Below is a small trained network, with its code and all its weights. Each question gives an input and a class and asks what happens when units are switched off, that is, made to give their printed mean instead of their output.

import numpy as np


def w(rows, s, z=0):
    codes = np.array(rows[::2]) - 128.0
    scale = np.full(codes.shape[1], s)
    scale[-1] = z or s
    return codes * scale


def f(y):
    return y / 2 * (1 + np.tanh(0.7978845608 * (y + 0.044715 * y**3)))


def log_softmax(a):
    a = a - a.max(-1, keepdims=True)
    return a - np.log(np.exp(a).sum(-1, keepdims=True))


def net(x, mask):
    res = np.array(x, float).reshape(1, 7) / 4 @ E
    y = f(res @ A[0][:, :-1].T + A[0][:, -1])
    res = res + np.where(mask, y, B[0][:, -1]) @ B[0][:, :-1]
    return log_softmax(res[-1] @ U[:, :-1].T + U[:, -1])


A, B = {}, {}
E = w([
[129,130,125,133,133,125,130,132,139,137],'x0',
[159,158,136,165,125,75,48,156,78,122],'x1',
[126,119,113,192,95,202,113,144,121,124],'x2',
[108,164,173,148,223,155,107,92,149,9],'x3',
[126,128,128,127,129,127,127,132,134,132],'x4',
[89,198,202,127,143,152,143,98,78,142],'x5',
[128,135,127,126,132,132,125,131,131,129],'x6',
],0.011)
A[0] = w([
[126,131,137,137,188,147,105,114,150,15,2],'n0',
[164,48,57,132,122,79,104,145,187,63,54],'n1',
[125,84,124,241,90,219,109,154,122,85,45],'n2',
[122,97,147,69,159,5,167,129,147,84,55],'n3',
[119,98,108,116,145,173,243,98,188,103,7],'n4',
[146,147,115,211,130,40,35,140,97,93,19],'n5',
],0.016,0.0097)
B[0] = w([
[138,108,105,140,71,97,193,151,92,179,254],'n0',
[108,167,189,144,127,125,178,122,64,124,238],'n1',
[143,192,70,79,163,106,111,56,162,145,233],'n2',
[139,188,53,125,139,163,93,71,169,150,209],'n3',
[126,59,183,128,136,137,2,201,148,114,222],'n4',
[118,49,175,97,136,170,60,166,172,122,229],'n5',
],0.014,0.012)
U = w([
[146,43,174,103,127,137,74,163,160,114,38],'0',
[182,37,77,120,2,78,165,159,112,217,59],'1',
[151,97,143,134,144,122,144,120,142,85,250],'2',
[163,151,116,98,157,137,104,81,156,131,63],'3',
[146,85,145,144,133,119,145,135,139,84,228],'4',
[89,163,250,133,151,160,150,107,69,108,122],'5',
],0.008,0.015)

Each question gives the input, the list of numbers given to net, and the class t.
The units are the neurons (one row each of A and B). Each row of codes is followed by its name. A weight is (code - 128) times the scale printed after its matrix; where a second scale follows, it is the last column's (A, B and U).
mask holds one flag per neuron, in row order. A switched-off neuron (its flag False) gives its mean, the last column of its row in B, instead of its output. The means were averaged over made-up inputs and are rounded, as every weight is.
A unit's drop is (log p(t) with every unit on - log p(t) with that unit switched off) / (log p(t) with every unit on - log p(t) with every unit switched off).
The circuit of an input: a set's keep is (log p(t) with only the set's units on - log p(t) with every unit switched off) / (log p(t) with every unit on - log p(t) with every unit switched off). Starting from all 6 units, units are removed one at a time, each time the one whose removal leaves the highest keep (on an exact tie, the one counted first), for as long as the keep stays at least 0.8.
circuit, biggest first: the units of the circuit, biggest drop first
k most important neurons: the k neurons with the biggest drops, biggest first
drop of u: that unit's drop, to one decimal
input [-8,-4,0,2,3,-7,5], class 5: circuit, biggest first : (n1)
input [4,5,0,1,-3,2,4], class 0: 2 most important neurons : (n5; n1)
input [-6,-1,5,6,-6,-8,-7], class 5: 2 most important neurons : (n1; n3)
input [4,-4,6,5,-4,-2,5], class 3: 3 most important neurons : (n2; n5; n1)
input [-7,7,-4,5,-1,-5,1], class 0: 2 most important neurons : (n5; n2)
input [4,6,4,-3,6,6,-3], class 0: 2 most important neurons : (n5; n1)
input [2,6,4,-6,-5,1,0], class 0: circuit, biggest first : (n0; n5)
input [-1,5,-6,0,-6,2,-3], class 3: 3 most important neurons : (n3; n4; n0)
input [6,2,-6,-5,-5,-3,-5], class 3: circuit, biggest first : (n0; n3)
input [-8,0,5,-4,1,-7,1], class 5: 3 most important neurons : (n1; n0; n3)
input [-6,5,-8,-4,-4,8,2], class 3: 3 most important neurons : (n3; n1; n0)
input [-4,-2,-3,5,-4,5,5], class 1: circuit, biggest first : (n0; n1)
input [8,-7,6,4,-4,-7,-2], class 0: 2 most important neurons : (n4; n3)
input [6,8,-3,1,-1,4,-5], class 0: circuit, biggest first : (n5)
input [4,-7,-7,-2,3,-8,-5], class 5: 3 most important neurons : (n1; n5; n2)
input [5,4,-8,4,-7,-1,-6], class 3: 2 most important neurons : (n3; n4)
input [0,-8,-6,-8,5,2,-1], class 0: 2 most important neurons : (n4; n0)
input [-6,-1,0,7,0,7,-5], class 1: 2 most important neurons : (n0; n1)
input [-2,8,6,-7,-4,3,-7], class 0: 2 most important neurons : (n5; n0)
input [7,7,0,-5,5,1,1], class 0: circuit, biggest first : (n5)
input [2,-4,-1,-4,2,-7,7], class 2: 2 most important neurons : (n0; n4)
input [-8,-2,-8,5,-4,-4,-3], class 3: drop of n3 : 2.8
input [-8,0,3,7,5,-3,7], class 1: drop of n0 : 1.0
input [4,0,7,8,0,-1,8], class 1: drop of n0 : 1.4
input [5,-6,3,0,-1,-8,-2], class 5: drop of n5 : 0.2
